Below are the code and all the weights of a small trained network. Each question names an input and a target symbol and asks about switching units off, where a switched-off unit gives its printed mean instead of its output.

import numpy as np


def w(rows, s, z=0):
    codes = np.array(rows[::2]) - 128.0
    scale = np.full(codes.shape[1], s)
    scale[-1] = z or s
    return codes * scale


def norm(h):
    return h / np.sqrt((h * h).mean(-1, keepdims=True) + 1e-5)


def softmax(a):
    e = np.exp(a - a.max(-1, keepdims=True))
    return e / e.sum(-1, keepdims=True)


def log_softmax(a):
    a = a - a.max(-1, keepdims=True)
    return a - np.log(np.exp(a).sum(-1, keepdims=True))


def net(x, mask):
    ids = ['Γαβμφψ'.index(c) for c in x.split()]
    T = len(ids)
    res = E[ids] + P[:T]
    u = 0
    for l in range(2):
        r = norm(res)
        for j in range(3):
            rows = slice(3 * j, 3 * j + 3)
            q, k, v = (r @ M[l][rows].T for M in (Q, K, V))
            z = softmax(np.where(np.tri(T) > 0, q @ k.T / 3**0.5, -1e9)) @ v
            o = O[l][rows]
            res = res + np.where(mask[u + j], z, o[:, -1]) @ o[:, :-1]
        u += 3
    return log_softmax(norm(res)[-1] @ U[:, :-1].T + U[:, -1])


Q, K, V, O = {}, {}, {}, {}
E = w([
[90,147,99,124,62,87,130,29,154,156],'Γ',
[167,97,29,4,127,210,154,171,113,177],'α',
[55,100,147,183,103,95,157,55,216,181],'β',
[106,159,66,179,172,22,212,120,40,120],'μ',
[152,74,182,151,173,162,111,15,108,91],'φ',
[144,143,219,127,149,90,79,112,172,190],'ψ',
],0.018)
P = w([
[149,91,34,205,189,1,115,124,176,110],'0',
[122,88,121,112,190,31,147,135,171,74],'1',
[91,72,186,98,145,59,143,154,137,72],'2',
[87,109,189,132,85,87,109,169,96,76],'3',
[92,169,179,151,71,124,94,165,117,65],'4',
[105,189,176,123,89,182,117,163,124,75],'5',
[159,214,96,118,136,186,146,139,177,102],'6',
[202,192,78,125,110,173,170,124,149,155],'7',
[168,175,98,66,169,173,220,125,104,199],'8',
],0.0091)
Q[0] = w([
[137,111,107,104,131,157,131,218,92,102],'L0H1',
[128,139,164,147,80,128,73,85,138,75],'L0H1',
[84,137,170,141,109,101,94,173,152,87],'L0H1',
[124,93,104,78,100,174,164,80,122,84],'L0H2',
[191,46,155,99,142,253,101,150,96,62],'L0H2',
[155,222,166,136,171,76,125,119,85,163],'L0H2',
[137,109,103,71,95,90,156,106,181,212],'L0H3',
[117,158,128,125,71,146,110,228,111,157],'L0H3',
[149,106,78,140,187,151,209,161,53,131],'L0H3',
],0.024)
K[0] = w([
[97,38,83,118,129,29,111,135,84,79],'L0H1',
[83,146,177,88,95,199,76,150,134,116],'L0H1',
[90,103,181,147,98,86,82,156,101,100],'L0H1',
[118,95,97,118,158,105,183,111,80,76],'L0H2',
[178,102,117,169,186,48,107,147,60,7],'L0H2',
[136,187,185,108,93,175,98,155,93,148],'L0H2',
[191,170,110,130,136,248,139,37,164,223],'L0H3',
[102,30,94,100,62,175,105,138,115,103],'L0H3',
[148,107,10,136,173,49,171,131,132,172],'L0H3',
],0.019)
V[0] = w([
[119,154,174,146,210,96,113,197,161,139],'L0H1',
[75,117,110,199,134,211,241,132,150,140],'L0H1',
[203,147,153,137,144,227,147,123,109,255],'L0H1',
[66,104,78,188,53,216,191,141,139,70],'L0H2',
[116,53,57,149,144,58,107,154,116,73],'L0H2',
[164,163,150,146,116,130,105,136,115,216],'L0H2',
[92,143,97,127,122,120,117,173,198,123],'L0H3',
[220,151,176,240,199,128,127,157,128,78],'L0H3',
[188,133,78,37,148,181,33,117,66,158],'L0H3',
],0.009)
O[0] = w([
[85,214,144,124,135,140,159,89,58,213,164],'L0H1',
[53,26,144,146,143,118,144,159,148,33,87],'L0H1',
[107,199,177,172,202,130,132,93,151,110,74],'L0H1',
[197,2,90,180,138,26,187,75,170,144,19],'L0H2',
[153,107,115,57,156,217,110,115,87,169,230],'L0H2',
[110,203,161,124,127,98,138,120,147,117,90],'L0H2',
[58,189,101,177,123,132,63,97,79,208,79],'L0H3',
[106,43,228,83,63,61,180,122,57,134,220],'L0H3',
[167,145,123,115,6,232,211,131,173,135,2],'L0H3',
],0.0063,0.0062)
Q[1] = w([
[112,81,80,121,179,186,111,234,145,140],'L1H1',
[93,36,122,126,74,158,142,76,89,109],'L1H1',
[130,108,255,105,102,200,85,87,156,123],'L1H1',
[178,140,203,182,160,146,7,34,36,128],'L1H2',
[105,59,174,104,64,209,124,155,138,104],'L1H2',
[45,175,197,130,80,115,184,130,148,202],'L1H2',
[95,159,95,132,56,148,169,219,123,231],'L1H3',
[106,151,184,91,100,140,117,207,126,54],'L1H3',
[150,19,104,114,86,237,164,91,40,106],'L1H3',
],0.017)
K[1] = w([
[91,64,24,73,114,167,166,132,147,122],'L1H1',
[161,82,140,75,132,119,44,208,118,95],'L1H1',
[153,114,162,54,143,198,92,38,114,203],'L1H1',
[151,140,198,132,215,147,47,8,56,99],'L1H2',
[132,52,115,56,72,189,100,104,139,127],'L1H2',
[146,216,172,106,64,123,82,130,138,186],'L1H2',
[178,186,64,98,59,74,194,129,111,143],'L1H3',
[137,199,123,90,134,117,95,215,67,85],'L1H3',
[217,33,111,103,125,207,92,95,81,169],'L1H3',
],0.018)
V[1] = w([
[115,83,132,140,156,192,155,73,159,206],'L1H1',
[149,122,209,153,169,188,59,74,120,91],'L1H1',
[135,177,73,131,141,110,186,61,4,53],'L1H1',
[121,91,110,121,110,171,88,5,86,142],'L1H2',
[175,138,188,160,186,191,79,39,107,28],'L1H2',
[138,148,141,90,81,128,80,163,239,132],'L1H2',
[169,178,151,148,151,162,69,136,144,73],'L1H3',
[65,115,147,152,191,132,136,177,86,124],'L1H3',
[157,107,124,114,124,159,95,114,126,228],'L1H3',
],0.022)
O[1] = w([
[211,137,103,129,57,177,129,152,165,122,139],'L1H1',
[197,96,101,119,84,64,154,48,203,155,240],'L1H1',
[34,77,180,136,157,85,198,117,89,3,248],'L1H1',
[158,33,159,95,132,215,106,131,202,165,231],'L1H2',
[165,18,148,65,222,159,87,139,85,237,243],'L1H2',
[209,145,57,183,64,122,130,97,89,122,23],'L1H2',
[124,26,134,108,105,158,132,110,127,102,141],'L1H3',
[137,124,75,149,133,109,127,133,174,90,174],'L1H3',
[159,147,106,140,122,79,172,112,46,123,160],'L1H3',
],0.013,0.018)
U = w([
[25,91,168,109,170,74,183,150,50,46,165],'Γ',
[132,18,216,85,172,171,132,26,116,207,208],'α',
[136,131,127,129,41,217,128,115,36,118,212],'β',
[94,163,117,149,142,104,66,107,235,168,75],'μ',
[171,48,154,122,11,14,208,42,168,34,3],'φ',
[139,170,166,121,139,7,159,2,21,254,60],'ψ',
],0.0038,0.0025)

Each question gives the input, a string of symbols that net reads in full, and the target symbol t.
The units are the heads (3 rows each of Q, K, V and O). Each row of codes is followed by its name. A weight is (code - 128) times the scale printed after its matrix; where a second scale follows, it is the last column's (O and U).
mask holds one flag per head, layer by layer. A switched-off head (its flag False) gives its mean, the last column of its rows in O, instead of its output. The means were averaged over made-up inputs and are rounded, as every weight is.
A unit's drop is (log p(t) with every unit on - log p(t) with that unit switched off) / (log p(t) with every unit on - log p(t) with every unit switched off).
The circuit of an input: a set's keep is (log p(t) with only the set's units on - log p(t) with every unit switched off) / (log p(t) with every unit on - log p(t) with every unit switched off). Starting from all 6 units, units are removed one at a time, each time the one whose removal leaves the highest keep (on an exact tie, the one counted first), for as long as the keep stays at least 0.8.
units of the circuit, in order: the units of the circuit, biggest drop first
unit that matters most: the unit with the biggest drop
heads that matter: for each layer, one digit per head in row order, 1 if its drop is at least 0.15 and else 0, layers parted by /
drop of u: that unit's drop, to one decimal
input φ ψ φ μ Γ φ α, target β: heads that matter -> 000 / 110
input φ ψ φ φ φ φ μ β, target φ: heads that matter -> 101 / 010
input φ φ α β Γ, target μ: unit that matters most -> L0H3
input ψ φ φ φ ψ β ψ, target β: units of the circuit, in order -> [L0H1 L1H1 L0H2 L1H2]
input μ β β β μ β μ φ ψ, target ψ: units of the circuit, in order -> [L1H2 L0H1 L0H2]
input ψ μ μ μ φ ψ β, target ψ: heads that matter -> 000 / 010
input φ Γ φ φ ψ μ φ ψ, target μ: units of the circuit, in order -> [L1H3 L0H1 L1H2 L0H2]
input ψ φ β μ α Γ, target Γ: units of the circuit, in order -> [L0H2 L0H3 L1H1]
input α β α ψ β β β, target μ: units of the circuit, in order -> [L1H1 L0H1 L1H2 L1H3]
input ψ β μ φ ψ φ β φ ψ, target φ: units of the circuit, in order -> [L1H2 L1H1 L0H2]
input μ β φ μ β μ β, target Γ: units of the circuit, in order -> [L1H1 L0H2]
input Γ φ ψ φ Γ ψ, target φ: units of the circuit, in order -> [L0H2 L1H2 L1H3]
input Γ φ φ Γ α β, target μ: units of the circuit, in order -> [L0H2 L0H3 L1H1 L1H2]
input φ φ Γ ψ μ Γ φ ψ, target μ: units of the circuit, in order -> [L0H1 L1H3 L1H2 L0H2]
input μ μ φ α ψ ψ φ β, target ψ: units of the circuit, in order -> [L1H2 L0H2 L1H1]
input Γ φ α β, target φ: heads that matter -> 001 / 010
input φ α μ β, target Γ: unit that matters most -> L0H3
input φ φ ψ ψ φ ψ φ Γ, target ψ: drop of L1H2 -> 0.3
input α φ α φ α α μ Γ, target Γ: drop of L0H3 -> 0.1
input μ β φ Γ, target φ: drop of L0H3 -> 0.0
input φ β μ μ μ, target Γ: drop of L1H2 -> 0.1
input Γ β φ φ ψ ψ μ ψ α, target β: unit that matters most -> L1H1
